Here is a tiny trained network, its code and every weight. The questions are about switching its units off for an input and a class, where a switched-off unit gives its printed mean instead of its output.

import numpy as np


def w(rows, s, z=0):
    codes = np.array(rows[::2]) - 128.0
    scale = np.full(codes.shape[1], s)
    scale[-1] = z or s
    return codes * scale


def norm(h):
    return h / np.sqrt((h * h).mean(-1, keepdims=True) + 1e-5)


def f(y):
    return np.maximum(y, 0)


def log_softmax(a):
    a = a - a.max(-1, keepdims=True)
    return a - np.log(np.exp(a).sum(-1, keepdims=True))


def net(x, mask):
    res = np.array(x, float).reshape(1, 4) / 4 @ E
    u = 0
    for l in range(2):
        y = f(norm(res) @ A[l][:, :-1].T + A[l][:, -1])
        res = res + np.where(mask[u : u + 16], y, B[l][:, -1]) @ B[l][:, :-1]
        u += 16
    return log_softmax(norm(res)[-1] @ U[:, :-1].T + U[:, -1])


A, B = {}, {}
E = w([
[8,214,106,158,84,83,89],'x0',
[109,44,211,188,65,150,88],'x1',
[170,159,166,138,74,62,217],'x2',
[130,127,120,135,126,128,130],'x3',
],0.0012)
A[0] = w([
[68,163,52,80,237,141,150,137],'L0N1',
[203,73,152,108,125,152,214,112],'L0N2',
[158,181,95,65,85,75,233,82],'L0N3',
[138,133,220,185,2,86,217,75],'L0N4',
[34,176,183,94,150,100,116,176],'L0N5',
[61,71,192,189,70,113,115,56],'L0N6',
[48,237,101,206,79,88,115,110],'L0N7',
[91,109,76,191,108,91,142,113],'L0N8',
[198,76,148,104,183,174,155,132],'L0N9',
[148,3,185,138,75,144,106,98],'L0N10',
[97,165,69,63,139,104,204,92],'L0N11',
[69,158,76,72,202,181,29,78],'L0N12',
[112,94,132,147,117,231,56,79],'L0N13',
[162,154,77,66,167,125,145,13],'L0N14',
[147,132,125,129,55,123,165,9],'L0N15',
[78,128,178,122,106,137,109,89],'L0N16',
],0.0023,0.0011)
B[0] = w([
[163,134,211,176,109,185,54,226],'L0N1',
[60,95,85,59,79,117,120,229],'L0N2',
[114,87,160,201,202,131,111,225],'L0N3',
[63,97,130,167,237,103,119,253],'L0N4',
[168,64,94,82,115,159,143,196],'L0N5',
[209,245,166,141,115,192,77,208],'L0N6',
[171,52,87,30,53,135,144,237],'L0N7',
[154,109,161,76,118,159,154,158],'L0N8',
[79,110,44,71,54,106,94,225],'L0N9',
[173,253,148,141,119,194,98,237],'L0N10',
[189,167,178,184,86,168,71,200],'L0N11',
[124,79,161,192,166,78,228,214],'L0N12',
[79,109,159,140,204,75,207,193],'L0N13',
[145,173,170,156,92,171,96,174],'L0N14',
[87,112,144,131,197,111,129,147],'L0N15',
[201,111,110,113,110,146,146,159],'L0N16',
],0.0022,0.0021)
A[1] = w([
[160,145,73,61,163,129,137,70],'L1N1',
[192,205,85,112,168,105,168,151],'L1N2',
[150,91,127,88,158,207,104,84],'L1N3',
[167,215,118,154,144,152,111,48],'L1N4',
[38,99,121,168,210,129,146,104],'L1N5',
[105,55,167,167,100,170,114,73],'L1N6',
[124,85,106,3,61,135,147,3],'L1N7',
[55,138,102,111,64,140,92,24],'L1N8',
[54,149,134,71,111,123,116,21],'L1N9',
[70,135,112,141,67,59,115,98],'L1N10',
[80,141,107,113,82,72,113,43],'L1N11',
[128,154,157,109,151,54,178,34],'L1N12',
[161,55,186,134,167,124,135,153],'L1N13',
[138,118,197,160,138,3,225,54],'L1N14',
[85,145,71,68,57,105,111,7],'L1N15',
[180,173,53,103,182,154,129,97],'L1N16',
],0.0027,0.00061)
B[1] = w([
[86,177,154,177,57,165,121,180],'L1N1',
[63,124,196,169,101,172,68,209],'L1N2',
[103,148,96,130,95,15,193,251],'L1N3',
[124,129,214,143,61,185,115,207],'L1N4',
[108,87,110,154,235,6,163,193],'L1N5',
[120,216,127,134,138,112,148,246],'L1N6',
[208,81,29,53,36,127,160,235],'L1N7',
[218,108,98,69,121,116,197,178],'L1N8',
[192,109,120,84,129,147,203,151],'L1N9',
[203,89,79,78,158,155,133,171],'L1N10',
[174,71,91,86,122,136,154,158],'L1N11',
[86,90,128,174,183,117,114,179],'L1N12',
[97,180,73,105,126,102,118,251],'L1N13',
[46,103,44,138,246,122,86,253],'L1N14',
[208,73,98,71,76,145,173,184],'L1N15',
[114,143,222,160,86,105,117,202],'L1N16',
],0.0022,0.0016)
U = w([
[184,84,62,43,58,120,164,253],'0',
[136,202,231,180,87,181,81,115],'1',
[60,91,108,163,255,67,141,3],'2',
],0.0092,0.00055)

Each question gives the input, the list of numbers given to net, and the class t.
The units are the neurons (one row each of A and B). Each row of codes is followed by its name. A weight is (code - 128) times the scale printed after its matrix; where a second scale follows, it is the last column's (A, B and U).
mask holds one flag per neuron, layer by layer. A switched-off neuron (its flag False) gives its mean, the last column of its row in B, instead of its output. The means were averaged over made-up inputs and are rounded, as every weight is.
A unit's drop is (log p(t) with every unit on - log p(t) with that unit switched off) / (log p(t) with every unit on - log p(t) with every unit switched off).
The circuit of an input: a set's keep is (log p(t) with only the set's units on - log p(t) with every unit switched off) / (log p(t) with every unit on - log p(t) with every unit switched off). Starting from the 12 units with the biggest drops (on a tie, the unit counted first), units are removed one at a time, each time the one whose removal leaves the highest keep (on an exact tie, the one counted first), for as long as the keep stays at least 0.8.
units of the circuit, in order: the units of the circuit, biggest drop first
most important unit: the unit with the biggest drop
top k neurons: the k neurons with the biggest drops, biggest first
k most important neurons of layer l: the k neurons of layer l with the biggest drops, biggest first
drop when u is switched off: that unit's drop, to one decimal
input [0,-1,1,-2], class 1: units of the circuit, in order -> [L0N11]
input [-3,-4,1,1], class 1: 2 most important neurons of layer 0 -> [L0N7; L0N3]
input [4,-7,7,3], class 1: units of the circuit, in order -> [L0N11; L1N2]
input [1,-2,3,8], class 2: top 2 neurons -> [L0N10; L0N6]
input [-5,1,7,3], class 2: top 2 neurons -> [L0N4; L0N7]
input [6,0,-5,1], class 0: 3 most important neurons of layer 0 -> [L0N7; L0N4; L0N3]
input [4,1,5,7], class 2: 3 most important neurons of layer 0 -> [L0N4; L0N9; L0N2]
input [4,-4,-2,3], class 0: top 4 neurons -> [L0N7; L0N10; L0N5; L0N6]
input [7,-8,3,-8], class 1: units of the circuit, in order -> [L0N11; L0N1]
input [1,-8,8,-4], class 1: units of the circuit, in order -> [L0N11; L1N2]
input [5,-7,-5,-8], class 1: top 2 neurons -> [L0N2; L0N9]
input [7,-8,-5,-3], class 1: 3 most important neurons of layer 0 -> [L0N1; L0N2; L0N9]
input [5,4,6,8], class 2: top 4 neurons -> [L0N4; L0N9; L0N2; L1N14]
input [-4,4,-7,-6], class 2: most important unit -> L0N13
input [5,-4,-3,2], class 0: drop when L0N7 is switched off -> 2.8
input [5,-3,-3,1], class 0: drop when L0N7 is switched off -> 0.4
input [-3,5,-6,3], class 2: drop when L1N16 is switched off -> 0.1
